Below are the code and all the weights of a small trained network. Each question names an input and a class and asks about switching units off, where a switched-off unit gives its printed mean instead of its output.

import numpy as np


def w(rows, s, z=0):
    codes = np.array(rows[::2]) - 128.0
    scale = np.full(codes.shape[1], s)
    scale[-1] = z or s
    return codes * scale


def norm(h):
    return h / np.sqrt((h * h).mean(-1, keepdims=True) + 1e-5)


def f(y):
    return np.maximum(y, 0)


def log_softmax(a):
    a = a - a.max(-1, keepdims=True)
    return a - np.log(np.exp(a).sum(-1, keepdims=True))


def net(x, mask):
    res = np.array(x, float).reshape(1, 5) / 4 @ E
    u = 0
    for l in range(3):
        y = f(norm(res) @ A[l][:, :-1].T + A[l][:, -1])
        res = res + np.where(mask[u : u + 10], y, B[l][:, -1]) @ B[l][:, :-1]
        u += 10
    return log_softmax(norm(res)[-1] @ U[:, :-1].T + U[:, -1])


A, B = {}, {}
E = w([
[119,155,173,255,78,95,141,140,210,52],'x0',
[127,91,172,160,180,134,47,83,88,110],'x1',
[247,71,83,135,32,120,83,111,154,145],'x2',
[63,55,64,224,115,196,130,184,117,185],'x3',
[147,196,101,161,208,128,79,130,202,211],'x4',
],0.0074)
A[0] = w([
[57,159,210,82,184,144,137,202,146,125,7],'L0N1',
[134,167,83,92,110,107,235,195,186,179,2],'L0N2',
[145,129,94,102,153,149,183,161,128,117,70],'L0N3',
[147,107,193,208,182,164,21,35,22,105,29],'L0N4',
[122,141,77,15,179,220,111,109,68,164,75],'L0N5',
[93,132,68,85,58,146,254,98,144,86,148],'L0N6',
[146,217,108,115,140,128,92,223,184,176,28],'L0N7',
[121,84,97,205,159,163,135,167,141,204,153],'L0N8',
[12,205,149,120,170,187,148,141,121,81,55],'L0N9',
[76,151,201,114,150,144,132,169,121,151,32],'L0N10',
],0.0056,0.006)
B[0] = w([
[166,152,67,182,169,113,115,116,50,91,158],'L0N1',
[151,96,124,112,186,100,103,237,147,104,160],'L0N2',
[109,95,137,160,128,74,135,129,151,135,140],'L0N3',
[128,86,112,113,199,54,60,254,155,76,198],'L0N4',
[130,50,179,188,114,55,220,85,214,157,233],'L0N5',
[156,96,190,126,191,129,74,187,118,98,252],'L0N6',
[158,109,230,139,182,167,75,164,119,127,158],'L0N7',
[142,154,171,40,126,191,115,78,174,59,244],'L0N8',
[223,108,59,179,170,144,177,83,90,65,202],'L0N9',
[173,147,84,136,172,170,159,117,121,89,141],'L0N10',
],0.0075,0.0043)
A[1] = w([
[118,186,93,92,84,127,183,222,129,137,46],'L1N1',
[124,124,161,119,127,98,89,182,77,90,106],'L1N2',
[120,102,120,97,87,149,134,106,89,85,43],'L1N3',
[103,110,117,72,133,133,130,111,100,198,41],'L1N4',
[88,115,173,109,73,119,139,130,50,121,32],'L1N5',
[27,67,23,186,117,246,134,158,141,178,96],'L1N6',
[145,225,130,44,127,83,139,60,137,113,21],'L1N7',
[81,173,162,211,98,109,150,106,174,114,2],'L1N8',
[2,183,117,133,165,131,197,114,84,136,72],'L1N9',
[168,124,39,128,70,123,89,93,145,146,29],'L1N10',
],0.0094,0.0045)
B[1] = w([
[104,64,120,129,201,110,77,237,180,124,153],'L1N1',
[106,68,136,171,137,238,125,117,163,116,234],'L1N2',
[113,131,135,154,100,187,196,143,133,107,175],'L1N3',
[75,98,112,131,91,51,192,90,151,163,156],'L1N4',
[67,90,142,166,82,230,196,147,124,145,169],'L1N5',
[150,223,255,28,86,22,56,106,90,82,253],'L1N6',
[86,170,203,68,56,117,40,142,90,97,190],'L1N7',
[39,90,77,131,90,54,140,85,139,126,182],'L1N8',
[207,168,40,183,146,97,135,120,47,68,186],'L1N9',
[151,178,90,188,138,172,148,163,42,91,165],'L1N10',
],0.0078,0.0051)
A[2] = w([
[100,96,97,54,180,142,113,81,49,183,68],'L2N1',
[112,237,73,150,185,129,59,101,191,254,17],'L2N2',
[87,115,122,195,138,112,156,120,200,96,39],'L2N3',
[73,178,148,103,117,128,141,146,70,92,94],'L2N4',
[229,126,78,149,41,176,91,133,105,147,74],'L2N5',
[136,219,139,103,143,145,101,97,167,148,16],'L2N6',
[106,109,85,52,152,138,171,117,82,223,5],'L2N7',
[140,154,89,74,118,103,187,223,152,125,29],'L2N8',
[224,104,122,120,83,136,128,146,138,144,20],'L2N9',
[141,114,174,132,140,157,95,100,155,67,175],'L2N10',
],0.0095,0.0021)
B[2] = w([
[112,157,57,196,72,93,84,154,203,128,164],'L2N1',
[43,13,162,136,63,227,241,159,77,29,168],'L2N2',
[140,104,44,82,100,79,141,88,143,225,187],'L2N3',
[168,157,117,145,118,157,86,96,143,198,191],'L2N4',
[100,204,92,144,254,119,169,75,57,86,179],'L2N5',
[146,86,176,166,76,177,159,146,80,142,171],'L2N6',
[112,173,37,173,20,49,108,108,159,140,149],'L2N7',
[62,106,118,169,193,140,25,125,196,99,160],'L2N8',
[78,159,99,164,188,146,137,126,102,150,171],'L2N9',
[133,157,109,74,118,122,140,172,125,214,255],'L2N10',
],0.0085,0.008)
U = w([
[159,205,38,179,186,119,154,103,54,84,153],'0',
[137,188,228,61,51,90,59,137,111,126,127],'1',
[105,104,49,161,30,28,154,92,191,175,158],'2',
[105,60,160,151,72,230,218,146,117,100,142],'3',
[120,66,115,141,198,115,46,200,183,112,151],'4',
[208,102,106,93,153,164,186,121,143,249,106],'5',
[209,125,129,124,125,173,159,51,178,194,1],'6',
],0.013,0.0082)

Each question gives the input, the list of numbers given to net, and the class t.
The units are the neurons (one row each of A and B). Each row of codes is followed by its name. A weight is (code - 128) times the scale printed after its matrix; where a second scale follows, it is the last column's (A, B and U).
mask holds one flag per neuron, layer by layer. A switched-off neuron (its flag False) gives its mean, the last column of its row in B, instead of its output. The means were averaged over made-up inputs and are rounded, as every weight is.
A unit's drop is (log p(t) with every unit on - log p(t) with that unit switched off) / (log p(t) with every unit on - log p(t) with every unit switched off).
The circuit of an input: a set's keep is (log p(t) with only the set's units on - log p(t) with every unit switched off) / (log p(t) with every unit on - log p(t) with every unit switched off). Starting from the 12 units with the biggest drops (on a tie, the unit counted first), units are removed one at a time, each time the one whose removal leaves the highest keep (on an exact tie, the one counted first), for as long as the keep stays at least 0.8.
circuit, biggest first: the units of the circuit, biggest drop first
most important unit: the unit with the biggest drop
k most important neurons: the k neurons with the biggest drops, biggest first
top k neurons in layer l: the k neurons of layer l with the biggest drops, biggest first
drop of u: that unit's drop, to one decimal
input [7,-2,-7,6,-1], class 0: 4 most important neurons -> [L1N9, L0N5, L0N9, L1N6]
input [3,-7,7,2,-7], class 0: most important unit -> L2N5
input [8,-6,-6,-4,0], class 2: 3 most important neurons -> [L2N3, L1N8, L2N5]
input [6,-8,-2,-1,7], class 4: circuit, biggest first -> [L0N2, L2N8]
input [-6,5,5,2,-6], class 2: 2 most important neurons -> [L2N7, L2N1]
input [-5,-5,0,-1,2], class 2: top 4 neurons in layer 0 -> [L0N5, L0N4, L0N8, L0N9]
input [8,7,-2,5,8], class 2: 2 most important neurons -> [L1N8, L2N3]
input [-6,0,5,5,4], class 2: 2 most important neurons -> [L1N4, L0N9]
input [2,-8,-3,8,-2], class 1: 2 most important neurons -> [L1N6, L0N4]
input [-6,-8,-8,7,1], class 0: 3 most important neurons -> [L1N9, L0N9, L0N4]
input [-2,1,6,-5,3], class 0: 3 most important neurons -> [L2N5, L1N10, L1N6]
input [4,-6,-3,-5,-4], class 4: 2 most important neurons -> [L1N6, L0N8]
input [3,0,-2,3,1], class 5: 3 most important neurons -> [L0N8, L0N5, L0N9]
input [0,-5,-1,6,1], class 1: most important neuron -> [L1N6]
input [6,-4,-6,0,-6], class 0: 4 most important neurons -> [L1N9, L0N9, L0N5, L2N2]
input [3,8,3,-4,-3], class 4: 2 most important neurons -> [L0N4, L1N6]
input [5,8,5,8,-6], class 1: 2 most important neurons -> [L1N6, L0N6]
input [5,2,8,-8,0], class 0: circuit, biggest first -> [L2N5, L1N6]
input [4,8,-4,-6,8], class 3: circuit, biggest first -> [L2N2, L1N6, L2N6]
input [2,-6,4,3,7], class 3: circuit, biggest first -> [L2N2]
input [-4,3,-1,-5,8], class 3: 2 most important neurons -> [L2N2, L1N6]
input [-5,7,1,-7,-8], class 3: circuit, biggest first -> [L1N6, L1N5]
input [2,0,3,-2,-3], class 5: top 3 neurons in layer 1 -> [L1N2, L1N9, L1N6]
input [1,-3,-4,-3,-5], class 3: top 2 neurons in layer 1 -> [L1N2, L1N6]
input [-7,7,2,5,3], class 2: top 2 neurons in layer 0 -> [L0N6, L0N5]
input [3,3,3,1,3], class 5: top 4 neurons in layer 0 -> [L0N9, L0N5, L0N8, L0N4]
input [1,5,-2,8,8], class 1: circuit, biggest first -> [L1N6]
input [1,7,-7,4,2], class 0: top 2 neurons in layer 0 -> [L0N6, L0N9]
input [-6,-1,-1,4,1], class 2: drop of L0N5 -> 0.3
